Each row comes from the steps of one walk. Every step used is in the known rows, and no mark comes twice. Write the walk behind each row, first mark first.
Known rows
D K R T C X M E Y P: [  38  167   78 -135  -14 -112  210   24 -147   -1   47  213   11  -20
   13 -246   42 -187   91  -18   -3 -125 -132  -43   79 -172  -32  -27
   83  114  308  209   40   27 -177   12  114 -164   88   13  -86  142
  112   33  244  -56  -18   94  -53 -126  -67   -5]
M E P H D K: [ 136  132   37  -53   98  128  -82   60  -60  172 -256   79  147 -395
  -52   19   70  -90   52   20  -47 -353 -167   -5   78  -23 -247  -21
   23  121    6   84   12   63  -63   36   57   48   81  366   20  -99
  167   65  201  -86   -5  -15   79 -122  187   18]
D K R T C Y P E X M: [  -4  174   64 -180  -48 -159   97  -44  -88 -127  -75  134  111  -55
   35 -234  172 -116  137  -51    7  -28  -68  -51   71 -172  -93    1
   71  320  177  123   10   -3 -159  124   47  -30    4  -71   34 -213
   82  -63  469  307  -52 -131  -62   46  -11  183]
R C X M E P H D K B: [  -6  168   97  -16  148   74   95   23 -109 -167 -191   11  131 -379
  -49  -77  157 -191   54 -213    2 -176 -125   27  -17  -10 -292  -26
   63  214  -38  151   17  167 -162  -48  -44   22  -10  372   -8   55
  162  213  624 -237   64   99   98  -55   23  -29]
P D H M E Y X C R T: [ 164  228  108  -28   84   73  -48  -41 -150   85  -46  -73  -14   23
   11   50   73  165 -136    9   34 -266  -97   72  172  -23   35  -51
  114 -195 -197   41   -1  -14 -183  156 -105 -110    2  273  -10 -181
 -133  -90  322   51  -36   -9  -20 -178 -298   21]
K T B D H P M E Y: [ -33  207   46  172   -8  132  -54   78   -5  134  -34  -15  -37 -129
 -103 -103    0  -29   82 -101   22 -187 -140  -12  170   -2  111   72
   43 -204  539   27   36   49 -202  156  266 -111   -5  208   82 -184
  144   48  -48 -169    4  -41   16 -157  -73  119]
M E X C Y R: [  81  206    6  -59   -4  -46 -199  -11 -146  -92   85   82  -11   -6
 -138  -39   20  -81   90  -46   48 -503 -167   49   47  -44 -152   96
   30  220 -100  -40   28   69 -230  -50  247  -15  -54  105  -23 -226
   37  -62  233  107  -58  -45  -18    1   31  206]
T B D K Y P E: [ -86  147   -1  106   34  -20   -5   51  176  222  -81   16  120 -291
 -143 -161   47  -95  -92   45   -5  -28  -65   -5   49  -41   -2   63
   25  235  246  108    5  -29 -120  226  149 -121  163   15   23  -89
  241   34 -205  143   12 -176   49  125   26   95]
K R T B D: [ 103   65   47   15   71  -92   57   70  114 -137  -90  120   85 -119
   10  -85  -34 -193 -182    0    1   46  -86   26   34  -79  104   62
 -102 -131  184  100  -52   91 -122   35  318   45   23  -44  -46  -83
  177  103  123  224   13   64   -3  126 -298  106]
X C R T K: [ 157  -38   92  126   55  -73   -2   -1 -117   26   14  132  -12   14
  106    6  -97  169 -243  216   27 -205  -19   37    7   42   17   49
   13   19  -74  -86  -31   49 -134  -76  349   55   10    6  -49   38
   86  100  360  358   40   76  -64  -24 -321  -41]
B K T C: [   8  153   76  174  -36   78  -89    6  -94  -66  -44  113   11 -129
  -57 -144  -70 -195   65  166   64 -231  -57   21   56  -88  -86  161
   74 -164  142  141  -30   61 -165   93  361   63  -64  -14  -45 -258
   75   65  363  344   33   66  -56  166 -150  157]
Y X C R: [ 159   84   31  111   17  -28 -171   11 -155   23   55   76  -75  -68
   68   36   33  -24  -24   58   15 -372 -111   59  -37   83 -133   61
   68   26 -226   -9  -91   58 -195  -51   11  -13  -63  173  -87  -69
   58    6  238  508   62  149    0   66 -319   35]
B D H M E Y X C: [  63  128   19  -15   94   87  -55   45   48   75  163  -27  -92  -77
 -109   56   23   43  -48 -179  -16 -414 -134   91  158  -16  -45   13
  120   20 -151   33   -5   16 -164  230  -80 -214   21  239    5 -198
  -83  -37  251   90  -54   36   66   74  -56  124]
D K T C: [  12  140   87  155  -90   62  -30  -41 -195 -157 -130  155  -37  -95
  -84  -61  -46 -144  -23  124   42 -209  -72   17   29  -52  -64  121
   86  -81  147  133  -62  -25 -131   30  207    5  -72   93  -56 -186
   62  103  163  328   18   41   -6   65 -155   75]
M E X C Y P H: [  25  184   24 -130   34    9 -231   31  -46  223   44   49   42  -98
  -91  -75   27   -5  125  -48  -19 -439 -195   12   74    6 -224   18
   49  284  -94  -47   46  108 -107   87  -37   62    2   58   -9 -162
  149  -39  320  121  -31 -115  -19  -40   62   85]
H M E X C Y: [  50  144  -31 -125    3  -11 -194  -44 -137 -272  109  -51   65   40
 -132    0   -3   -1  100  -92   46 -485  -89   78  126   17 -141   45
   45  118 -130    0  -16  119 -152   62  149   35  -35  203    4 -355
   39   -8  447   41  -60  -41  -21  236  -99  196]
Y C X M E P H D: [ 167  208   72   -8  126   25  -87  128 -120  -15  -76   69  107 -406
    5 -142  147 -221  182 -164  -61 -247 -181  -37  109   13 -206    3
   -2  157 -169   27  140  275 -117  -93 -122  -40  -49  299  -78  -25
   46   49  397  -54  -16  105   78  -69    6   21]
R T K D H P M: [   5   42   26  189   -3    6   36   75   79  169 -179   -5  -13   24
   86  -10  -18   76 -190  114    2   82   25   51  114   43   23   21
   33  -54  153 -155  117    5 -181   20  292    2  -88   86   66 -187
  140  158   71  122   -6 -105   10 -215   17  -12]
M E P H: [ 190  122   21 -112  106   44  -82  103   -1  170 -173   90  149 -201
   -5  -40  -11 -225  169   -9  -67 -336 -155  -19  143   26 -245   -2
  -19  -17   22   37   83  121 -112   34  164   47  -14  287  -31  -49
  233   45  202  -72  -13  -30   19  -24    6   25]
B D K R C Y: [  55   35   -8  -69   31  -17  128  -74  -64 -524  -76   89    9 -105
 -172  -19   -8 -136 -346  -43   28 -189  -91   90  -85  -72 -106   79
  -25  173  -89  200 -140   95 -105   44  454  -24  -33   -6 -151  -17
  106  125  250  242    1   -2   89  158  161   48]
X C Y P H: [  90  107   31  -94  -27  -73 -213   60   40  232   70   48  -12  -91
  -64  -92  -66   15  -56   19  -33 -148 -122   33   38  109 -145   14
   47   98 -262  -44  -37  120  -25  126  -12   14  -28  115  -59  -90
  151    1  294  352   -1  -67  -10   54  -26   31]
E Y R T K B D H P M: [ -40  159   70  234   -3 -121  136  107  157  277 -111   37  -56 -129
   36 -204  -47   46 -176   53    4  -26  -44   27  106  -68  138   36
   66  -99  270  -61   73  -61 -304   28  500 -266 -130  198  135 -138
   77  141  184  -82  -28 -193    4 -271    0  117]
K D H P M E Y R: [  93  272  -19   10  -34   31  -17   84   20  279 -139  -25  -76  -74
  -93  -63   39  -70   68   18   17 -138 -176   26  134   -7  -78   13
   68  -69  163  -62  131    2 -317  -71  295 -182  -70  325    3 -177
  112  -27  -49 -230  -21 -127   33 -271  294  120]
X M E P D K R C: [ 157  222   80 -216  143   48  253   21 -265 -437 -194   72  178 -123
  -21  -17  108 -244  -47 -132   78 -128 -118    1   55  -82 -283  -21
  -22  226   58  108  -69  111 -106    0   65  -47  -41  193 -127   90
  143   41  320   24   -7  106   91  112   62  -11]
C R T K D H P: [  91  -92   75  210  -23   93   35   51   80   28 -218   64  -68  -60
   70  -50   61  106 -286  160   -8  -63  -50   55   48   32   77   59
    5  -71  -67  -45   61  -61 -216 -162  445   83   20  128  -88  -51
   83   92  172   36   21 -166  -12 -319   67  -51]
X M E Y C: [ 288  188   -5 -118   60  -17  -14   97 -250 -145  125   97   -6 -113
 -135  -73  -36 -159  103  -94  -50 -307 -163  -26  134   11 -184   25
   37  116  183   57  130  250 -170    0  228 -167  -28  145  -52   62
  -15  -35  293  -24  -19  104   -5  113  -91  164]
C R T K Y P: [   0   19   46   60  -53 -101  -45   54  -28  103 -109   93  117  -84
   93 -191 -121   30 -190  305  -31  -56   32    8   50  -11   76   28
    4  -32   76   70   66  -36 -156  -62  548  -32   80  -98  -30   11
  173   59   95  239  -37 -139  -82 -199  -95  -36]
R T C X M E Y: [ 155  162   61  -80   42  -91   50   29 -109  -53  168  120    5   41
   -2 -136  -24 -241  147 -133  -43 -179  -89    4  145  -30  -25   13
   46 -109  332   95  190  168 -190  114  145  -93   27  110  -39   18
   49   69  373  -91   -8  188  -80  -77 -331   52]
B D H P M E Y: [ 134  155  -25   69   61   55   42   92    7  172   55  -18  -59 -100
 -109  -14   34  -47   40 -131  -33 -327 -181   23  155   53  -29   25
   55  -39  313  -20   73   26 -228  162  249 -165  -25  233   25 -136
  154   43  -42 -274  -23  -53   30  -88  118   77]
C X M E P D H: [ 187  112  110   46  147   70   73   76  -59 -161   20   71   89 -202
   19  -67  197 -257   46 -216   11 -242 -108   28  164  131 -162    1
   22  130  -63   38   77   15 -195   44 -123  -38  -45  251 -141  -67
   94   -4   51 -294  -37  -13   26  -87 -144   -2]
T K B D H P E: [  92  -59   43  375   75  120   98  100  247  154 -128  -15  -38 -262
  -58 -139  157  -52 -122  -65   -8  -63 -100    9   42  -29  -37  108
   49  206  -57  -26   57  -69 -290   21  346  -38  -29   58  -45 -161
  121  116  273 -183   15 -244   78  218   44   95]
P M E Y X C R T: [ 165  285   20  -57   64 -100 -105  -24 -294  246   55   20   24   96
   94   61  -71  103   97  102   -2 -345  -85   16   86  -16  -52  -43
   95 -126  228  -14   49  133 -208   81  156 -120  -25  170  123    9
   82   15  242  276   39  193  -61 -208 -323   20]
X C R T B D K Y P: [-150  154  107   49    1  -96    7   19  -12  108   35   90   24 -120
  -87  -85  -55  166 -292  116   23 -125  -76   41   -6    1  187   62
   20   62  170   62 -128  -59  -48   89  240  -84  183   44   45   82
  165   89 -113  330   53  -61  -15 -225  -90  -47]
B D H M E X C R T: [  55   98  103   13  141   21   82  -49  -86 -193   39   17    4  -15
  -37   77  125  174 -111  -90   49 -475 -150   84  122  -17  105   32
   54   27 -166   -1  -50  -81 -208   27   65   47   31  124   12 -246
    7   12  381  -81  -42  -75  -54  -89 -117   96]
Y R T C X: [  56  165   73  136  -25 -195   10    8   22   30  -61  131  -56   20
   35 -181   -9 -274   -4   80   -2  -91  -66   38   57  -73   55  103
   32 -204  -40   50   91   43 -257  -38  166  -57 -121   92 -109 -139
   75  108  114  250  -34   89  -72  -57 -309   60]
X C R T B D K Y: [ -96  133  108   94   29  -46   -1  -25  -73  -71   30  111   12 -114
 -125    6  -64  129 -324   55   48 -179  -64   68  -27   22  179   78
  -15   10  157   61 -116  -31  -58   99  353  -35  153   68   50    6
   98  129   -9  238   87  -14   15 -186 -215  -44]
K Y R C X M: [ -48  162   36   16  -31 -150   23   35  -84 -368   36   59   22  -48
  -43 -151    7 -380  -40 -154   57   16  -16   78   -9   39  -66   57
    1  -37 -112   88   75  117 -228   -8  123 -133 -111   69 -129  -54
  104   83  282  161  -23  105   13   50 -196   52]
C X M E Y: [ 233   66   -4  -16   47  -30  -12   58 -105 -127  190  116   39  -96
  -21  -94   23 -283  138 -154   -4 -317 -110   22   96   77 -143   -9
   30   30  212  114  123  162 -213   45   99  -97   35  186  -99   61
  132   22  284 -248    8  130  -33   49 -251   87]
D K T R C: [ -74   68   69  109  -89   75   50  -83 -202 -252 -178   93   -1    5
  -99   -2  -51 -127 -207   23   60  -87  -55   28  -40  -47  -97   95
   74  -97  -84  140 -130   76 -159   15  217   42  -44  233 -104 -115
  128  120  268  353   16  160  -16   92 -171   58]
Y C R T B K D H P: [ -24   79   84  225   35  103  -18   61   35   51 -200   13 -118 -161
 -118 -132  107  116 -208  170   11 -150 -127   32   64  -27   74  143
   32  -94   52   58  -12   92 -226 -101  457   78   15  163  -43  -72
   -3   54   60   93   89 -139  -28 -253   54   67]
B D H M: [ 102   -3    4   77   73   -5   56   39  139 -217   24    4  -19 -154
  -76   -7   29  -69 -181  -89   -1 -213  -71  103  113   99   17   46
   50  -54 -218   54  -54  -47 -164  140   87  -46  -38  189  -82 -316
   55   52  183   24  -56  -89   16  210 -104  150]

Which walk is each row?
[ -24  137   28  196  -34  -72   48   90   97  216 -225   34  -43   24
   96  -97  -14   41 -162  157   38   92    1   42   95  -29   70   38
   44  -51   65 -185  128  -44 -247  -59  324  -81 -119  128   53 -203
  106  105   25  165  -38 -137    8 -318   98   44]	Y R T K D H P M
[  51   74   29  -70  123   10   54   38  161   -2   17  -24   24  -73
 -126  -45  -56   37 -128  -94  -42 -171  -73   57  229  -16  146    4
   34 -205  279  111   56   51 -148  253  254  -81  127  206   63 -187
   26   35  142 -216  -58  -58  -42  -42 -215  166]	R T B D H M E Y
[-164  184   62   17   23    9 -231  120  186  438 -164  -22  177 -368
  -41 -204  -60  -43  -75  160  -23  118  -32   15   76  -72   26   18
    7 -143  178  112   46  104  -27  268  158   86  166  -18  131 -245
  174   49  241  214   13  -74  -38 -134  -71   91]	R T B K Y P H D
[  34  123   72  -72  153   68   71   25 -120 -149 -133   50  119 -315
   -1  -23  152 -182   52 -208   -5 -250 -120   25   26   12 -269  -37
   39  194  -29   96   41  196  -83   64 -196   20   31  356  -50   61
  162  147  485  -66   21  168   86 -104   54  -64]	R C X M E P H D K
[ -38  128   37   69   36  -68  -71   26   88  302 -134  -15  191 -177
   -6 -244   20  -11   16  267   22    9   -6  -27   75  -75   59   54
   33  -65  256  175   30   31 -192  161  439   52  187  -65   57  -93
  246  -28  114  137   44 -161 -124   -4 -166  113]	C R T B K Y P E
[-165  120  167   63  -43   71   24  -15  -98 -161 -216  105  116 -331
   79 -125  118 -193  -60 -194   40   17  -62   -2  -12    1 -130    0
   48  -44 -225  121  -83  165  -77   13 -232   21  -26  506  -70 -111
  129  127  618  261   30  208   49 -181 -124  -28]	E P H D K T R C X M
[ -45   98    5    3  137  109    5   18  133  -29 -104  -52   74  -35
 -134  -42  -17   47  -96   89   52 -115  -16   83  158  -71   22   47
   74  -83  127   95   54   47 -173  160  364  132  155   90   58 -278
   61   57  211 -165   10  -86  -51  -15  -50  175]	R T B K D H M E
[  -6  191  106  -67  -19  -83  -28  -14  -58    6  -80   58   54  -33
  -70 -118   -8   88 -317  113   71   94  -64   24   25  -62   31   18
   -2  109   19   58 -178   37   -4  108   70   -3   44   14  -40  -51
   93   11   15  376    6  -61    4    0 -168    7]	X C Y P D K R T B
[-104  165  123   16   -2 -102 -130   -3   28  323 -112  -33  132 -141
   27 -117  101   76   33  100   13  -16  -68  -19  103  -12   36   31
   -4   25  169   16   -3   13 -192   43   34   23   67  -11   90 -167
  189  -52  183  310   25 -137 -100  -25 -297   86]	K Y P E X C R T B
[  91  207   40    3  101 -162   63   93   76  -41  168  151   49  -76
    6 -219   -7 -250   39 -179   16 -174 -103   15  104  -78  152   28
  -15  -56  390   64  158  159 -208  115  156 -174  113  182    2   99
  105   43  142 -133  -14  122  -42 -215 -298  152]	C X M E Y R T B D
[  79  255  128 -100  -38  -69  152    3  -38  196 -226  107   44 -140
   -2 -174   -6  -88 -212  202    2   65 -116  -15  106 -159  -41  -16
   29  -78  202  156  -56  -27 -108   89   75 -164  -30   63  -86  -52
   65    0   96  266  -27  -60  -19  -65  -65    3]	E Y P D K R T C
[  -4  208   75   30   61 -160 -117  -18  169   81    8   25   69  -80
  -52 -103   87  -14  -54  -93   39 -130  -83   34   87 -100   92   98
  -34   99   81  -67   39  114 -169  181   83  -31   -4   75  110 -253
   60  -28  261  360  -27 -100  -27    9 -186  256]	P E X C Y R T B D
[ -37  153   87  -34  -13   -9 -131  -21   47  -51   22 -109    4 -120
  -69  -70  121  125 -165  -53   51 -219  -69  101  169  123  -95   12
   90  140 -348  -46 -107  -47 -128  155 -267  -49 -125  202  -51 -465
  -30  -99  245  223  -97 -245  -20  106  -81  152]	E X C Y P D H M
[  -7  262  119  102   -3  -28   30   59 -202 -279  -89   97  134 -309
  -77 -161  109 -268 -117  -70   28 -169  -39   25  113   59 -128   33
  -17  154  -46  122   24   93  -84    8  -28 -235 -124  282  -86   -9
   13   68  -60   62  -14  -82  106  -97  -74  -50]	E P D K Y C X M
[  70  316   89 -186   54  -15  190  -19 -145 -178 -327   26  199  -33
   -2 -125   26 -140   -3   91   52 -106  -79  -10  191 -219  -53   -7
    8  -97   29  136  -43   -8 -100   34  196  -57  -27  267  -52 -214
   56   62  241    7  -71  -32   32   59  -30    8]	H M E P D K R T C
[ 113   83   25 -189   48  -72  165   55  -97 -173   51   65   43  -66
   12 -184   55 -288   66 -125    6  -67 -142   -4   49  -59 -189  -33
   16   87  101  194   27  196 -232  -71   67 -128   -9   17 -201  197
  202   12  412  -38  -19  172  -21  148  -56   25]	K R C X M E Y P
